Here is a tiny trained network, its code and every weight. The questions are about switching its units off for an input and a target symbol, where a switched-off unit gives its printed mean instead of its output.

import numpy as np


def w(rows, s, z=0):
    codes = np.array(rows[::2]) - 128.0
    scale = np.full(codes.shape[1], s)
    scale[-1] = z or s
    return codes * scale


def f(y):
    return np.maximum(y, 0)


def softmax(a):
    e = np.exp(a - a.max(-1, keepdims=True))
    return e / e.sum(-1, keepdims=True)


def log_softmax(a):
    a = a - a.max(-1, keepdims=True)
    return a - np.log(np.exp(a).sum(-1, keepdims=True))


def net(x, mask):
    ids = ['αβγδηθλξπφψω'.index(c) for c in x.split()]
    T = len(ids)
    res = E[ids] + P[:T]
    r = res
    for j in range(2):
        rows = slice(4 * j, 4 * j + 4)
        q, k, v = (r @ M[0][rows].T for M in (Q, K, V))
        z = softmax(np.where(np.tri(T) > 0, q @ k.T / 4**0.5, -1e9)) @ v
        o = O[0][rows]
        res = res + np.where(mask[j], z, o[:, -1]) @ o[:, :-1]
    y = f(res @ A[0][:, :-1].T + A[0][:, -1])
    res = res + np.where(mask[2:6], y, B[0][:, -1]) @ B[0][:, :-1]
    return log_softmax(res[-1] @ U[:, :-1].T + U[:, -1])


Q, K, V, O, A, B = {}, {}, {}, {}, {}, {}
E = w([
[57,173,252,46,67],'α',
[138,99,93,181,113],'β',
[172,119,183,124,132],'γ',
[223,136,139,92,60],'δ',
[24,135,95,118,196],'η',
[151,133,166,118,179],'θ',
[138,172,102,237,142],'λ',
[155,177,94,69,140],'ξ',
[193,84,108,130,158],'π',
[156,170,69,90,176],'φ',
[195,30,130,155,63],'ψ',
[119,103,72,101,97],'ω',
],0.019)
P = w([
[215,90,62,49,247],'0',
[155,132,61,101,186],'1',
[144,160,59,113,163],'2',
[136,196,44,133,181],'3',
[168,185,43,119,174],'4',
[206,167,84,49,115],'5',
[178,188,89,141,142],'6',
[195,202,91,127,144],'7',
[140,214,53,253,209],'8',
],0.006)
Q[0] = w([
[167,44,47,142,232],'h1',
[197,96,245,128,187],'h1',
[76,104,255,128,109],'h1',
[120,32,113,104,133],'h1',
[67,99,233,163,189],'h2',
[61,102,70,149,83],'h2',
[193,74,198,169,211],'h2',
[136,129,116,67,229],'h2',
],0.011)
K[0] = w([
[17,166,111,99,89],'h1',
[115,150,241,47,189],'h1',
[136,35,199,158,213],'h1',
[51,133,134,104,145],'h1',
[135,84,205,86,218],'h2',
[95,65,67,122,136],'h2',
[41,182,182,196,180],'h2',
[8,135,97,105,135],'h2',
],0.012)
V[0] = w([
[180,142,94,149,86],'h1',
[170,109,31,137,187],'h1',
[182,111,111,66,78],'h1',
[157,172,105,147,136],'h1',
[50,1,152,53,82],'h2',
[41,46,61,53,92],'h2',
[186,157,28,95,13],'h2',
[242,140,14,99,160],'h2',
],0.008)
O[0] = w([
[125,126,89,160,104,146],'h1',
[124,208,136,162,100,228],'h1',
[134,183,92,95,73,168],'h1',
[104,151,133,161,93,141],'h1',
[33,154,156,197,97,141],'h2',
[101,120,121,255,135,214],'h2',
[92,98,79,155,212,213],'h2',
[171,177,96,160,178,254],'h2',
],0.009)
A[0] = w([
[98,206,193,58,248,135],'n1',
[204,103,185,194,69,122],'n2',
[23,72,113,113,254,1],'n3',
[250,96,227,186,238,86],'n4',
],0.01,0.0031)
B[0] = w([
[97,40,81,66,35,238],'n1',
[217,20,100,139,55,177],'n2',
[208,58,206,112,208,254],'n3',
[55,182,245,114,106,248],'n4',
],0.011,0.0054)
U = w([
[151,12,192,124,236,163],'α',
[250,172,174,109,229,7],'β',
[114,112,173,127,141,107],'γ',
[107,107,161,159,128,4],'δ',
[123,111,253,220,99,148],'η',
[22,117,156,109,100,172],'θ',
[203,133,205,115,155,119],'λ',
[134,106,108,88,157,116],'ξ',
[123,254,251,177,206,74],'π',
[106,155,144,113,157,70],'φ',
[139,64,98,209,34,23],'ψ',
[51,122,57,210,200,209],'ω',
],0.0073,0.0035)

Each question gives the input, a string of symbols that net reads in full, and the target symbol t.
The units are the heads (4 rows each of Q, K, V and O) and the neurons (one row each of A and B). Each row of codes is followed by its name. A weight is (code - 128) times the scale printed after its matrix; where a second scale follows, it is the last column's (O, A, B and U).
mask holds one flag per unit, heads first, then neurons. A switched-off unit (its flag False) gives its mean, the last column of its rows in O or B, instead of its output. The means were averaged over made-up inputs and are rounded, as every weight is.
A unit's drop is (log p(t) with every unit on - log p(t) with that unit switched off) / (log p(t) with every unit on - log p(t) with every unit switched off).
The circuit of an input: a set's keep is (log p(t) with only the set's units on - log p(t) with every unit switched off) / (log p(t) with every unit on - log p(t) with every unit switched off). Starting from all 6 units, units are removed one at a time, each time the one whose removal leaves the highest keep (on an exact tie, the one counted first), for as long as the keep stays at least 0.8.
circuit, biggest first: the units of the circuit, biggest drop first
top k neurons: the k neurons with the biggest drops, biggest first
which heads matter: for each layer, one digit per head in row order, 1 if its drop is at least 0.15 and else 0, layers parted by /
input ω η η η δ γ, target η: which heads matter	11
input ω η δ, target β: top 2 neurons	n1, n4
input ψ ω η γ η η ξ ψ η, target α: top 2 neurons	n3, n4
input η φ ψ ω ω λ, target π: which heads matter	01
input ω π ω θ φ λ α ω ψ, target α: which heads matter	10
input ω η ξ π, target η: circuit, biggest first	h2, h1, n4
input ξ ω η ω ω ξ, target ω: circuit, biggest first	h2, n3
input θ η β α β π, target α: which heads matter	10
input ω η ω θ ω ψ ω, target ω: circuit, biggest first	h2, n4
input ω α ψ, target α: top neuron	n3
input ψ ω β ω θ φ, target ω: circuit, biggest first	h2, h1, n3
input ω ω π, target π: top 2 neurons	n4, n1
input α ψ ω ω ω π, target α: which heads matter	11
input α ω ω ω η π ω φ, target ω: top 2 neurons	n3, n4
input ω λ φ η β ξ, target ξ: top 3 neurons	n1, n4, n3
input η ω ψ ψ λ ω θ ψ, target λ: circuit, biggest first	h2, n4
input ω ω ξ η π λ ξ α θ, target α: circuit, biggest first	h1
input ψ ψ ξ φ ω ξ η, target α: which heads matter	00
input ξ θ ω ψ ω ξ θ, target θ: which heads matter	01
input λ η θ, target η: which heads matter	11
